Below is a small trained network, with its code and all its weights. Each question gives an input and a target symbol and asks what happens when units are switched off, that is, made to give their printed mean instead of their output.

import numpy as np


def w(rows, s, z=0):
    codes = np.array(rows[::2]) - 128.0
    scale = np.full(codes.shape[1], s)
    scale[-1] = z or s
    return codes * scale


def norm(h):
    return h / np.sqrt((h * h).mean(-1, keepdims=True) + 1e-5)


def f(y):
    return y / 2 * (1 + np.tanh(0.7978845608 * (y + 0.044715 * y**3)))


def softmax(a):
    e = np.exp(a - a.max(-1, keepdims=True))
    return e / e.sum(-1, keepdims=True)


def log_softmax(a):
    a = a - a.max(-1, keepdims=True)
    return a - np.log(np.exp(a).sum(-1, keepdims=True))


def net(x, mask):
    ids = ['αβγδημξπτφω'.index(c) for c in x.split()]
    T = len(ids)
    res = E[ids] + P[:T]
    r = norm(res)
    for j in range(2):
        rows = slice(2 * j, 2 * j + 2)
        q, k, v = (r @ M[0][rows].T for M in (Q, K, V))
        z = softmax(np.where(np.tri(T) > 0, q @ k.T / 2**0.5, -1e9)) @ v
        o = O[0][rows]
        res = res + np.where(mask[j], z, o[:, -1]) @ o[:, :-1]
    y = f(norm(res) @ A[0][:, :-1].T + A[0][:, -1])
    res = res + np.where(mask[2:10], y, B[0][:, -1]) @ B[0][:, :-1]
    return log_softmax(norm(res)[-1] @ U[:, :-1].T + U[:, -1])


Q, K, V, O, A, B = {}, {}, {}, {}, {}, {}
E = w([
[182,187,138,110],'α',
[166,174,86,133],'β',
[2,189,108,146],'γ',
[168,141,149,164],'δ',
[134,151,129,125],'η',
[148,173,159,143],'μ',
[149,145,116,100],'ξ',
[166,133,61,78],'π',
[177,124,118,96],'τ',
[164,166,142,90],'φ',
[101,57,151,90],'ω',
],0.0088)
P = w([
[50,71,102,170],'0',
[197,156,144,64],'1',
[191,148,152,49],'2',
[192,157,164,37],'3',
[200,155,169,26],'4',
[197,150,177,16],'5',
[202,156,175,18],'6',
[202,167,183,14],'7',
[197,158,188,3],'8',
],0.0052)
Q[0] = w([
[79,121,111,198],'h1',
[130,171,84,113],'h1',
[173,172,144,1],'h2',
[174,95,108,101],'h2',
],0.015)
K[0] = w([
[254,107,175,67],'h1',
[40,178,188,53],'h1',
[168,51,106,222],'h2',
[143,82,111,107],'h2',
],0.0097)
V[0] = w([
[70,83,123,64],'h1',
[161,57,108,239],'h1',
[173,6,192,99],'h2',
[203,91,29,98],'h2',
],0.011)
O[0] = w([
[123,199,98,42,113],'h1',
[34,130,44,250,172],'h1',
[157,112,42,198,3],'h2',
[78,11,104,117,243],'h2',
],0.011,0.0051)
A[0] = w([
[101,175,102,86,122],'n1',
[191,150,240,116,129],'n2',
[64,210,128,188,117],'n3',
[131,71,142,81,136],'n4',
[113,141,215,53,78],'n5',
[225,176,156,134,156],'n6',
[2,80,164,191,1],'n7',
[203,99,228,104,123],'n8',
],0.0094,0.006)
B[0] = w([
[87,125,164,110,152],'n1',
[193,59,125,159,228],'n2',
[126,171,204,85,190],'n3',
[108,147,178,165,231],'n4',
[108,131,2,206,243],'n5',
[138,23,228,164,193],'n6',
[52,87,202,119,255],'n7',
[233,105,145,203,246],'n8',
],0.0075,0.0039)
U = w([
[134,183,194,179,52],'α',
[181,125,142,46,166],'β',
[93,233,164,89,130],'γ',
[192,49,161,220,41],'δ',
[130,177,99,241,255],'η',
[145,131,132,133,95],'μ',
[38,78,201,123,132],'ξ',
[101,159,83,41,145],'π',
[136,54,8,146,104],'τ',
[132,188,55,108,181],'φ',
[104,80,80,62,48],'ω',
],0.012,0.0036)

Each question gives the input, a string of symbols that net reads in full, and the target symbol t.
The units are the heads (2 rows each of Q, K, V and O) and the neurons (one row each of A and B). Each row of codes is followed by its name. A weight is (code - 128) times the scale printed after its matrix; where a second scale follows, it is the last column's (O, A, B and U).
mask holds one flag per unit, heads first, then neurons. A switched-off unit (its flag False) gives its mean, the last column of its rows in O or B, instead of its output. The means were averaged over made-up inputs and are rounded, as every weight is.
A unit's drop is (log p(t) with every unit on - log p(t) with that unit switched off) / (log p(t) with every unit on - log p(t) with every unit switched off).
The circuit of an input: a set's keep is (log p(t) with only the set's units on - log p(t) with every unit switched off) / (log p(t) with every unit on - log p(t) with every unit switched off). Starting from all 10 units, units are removed one at a time, each time the one whose removal leaves the highest keep (on an exact tie, the one counted first), for as long as the keep stays at least 0.8.
units of the circuit, in order: the units of the circuit, biggest drop first
which heads matter: for each layer, one digit per head in row order, 1 if its drop is at least 0.15 and else 0, layers parted by /
drop of u: that unit's drop, to one decimal
input μ δ α, target α: units of the circuit, in order => h2, n6
input ω β δ π β δ, target φ: which heads matter => 11
input τ δ δ, target τ: which heads matter => 01
input η φ β α φ, target γ: which heads matter => 11
input φ β β δ δ, target β: which heads matter => 10
input δ δ η μ β δ α φ α, target η: which heads matter => 11
input φ τ δ φ α τ ω, target β: units of the circuit, in order => h1
input τ β β, target τ: which heads matter => 01
input η τ β δ β δ τ α, target γ: units of the circuit, in order => h1, h2
input τ μ η β δ β β δ γ, target δ: units of the circuit, in order => h1, n8, h2, n5
input ω τ φ β μ β δ δ β, target φ: units of the circuit, in order => h1, h2
input β ξ β τ π, target ξ: drop of h1 => 0.8
input ξ μ τ, target π: drop of n6 => 0.0
input τ β δ β ω, target τ: drop of h2 => 0.9
input η β μ β β, target γ: units of the circuit, in order => h2
input η β β π δ μ, target γ: units of the circuit, in order => h1, h2
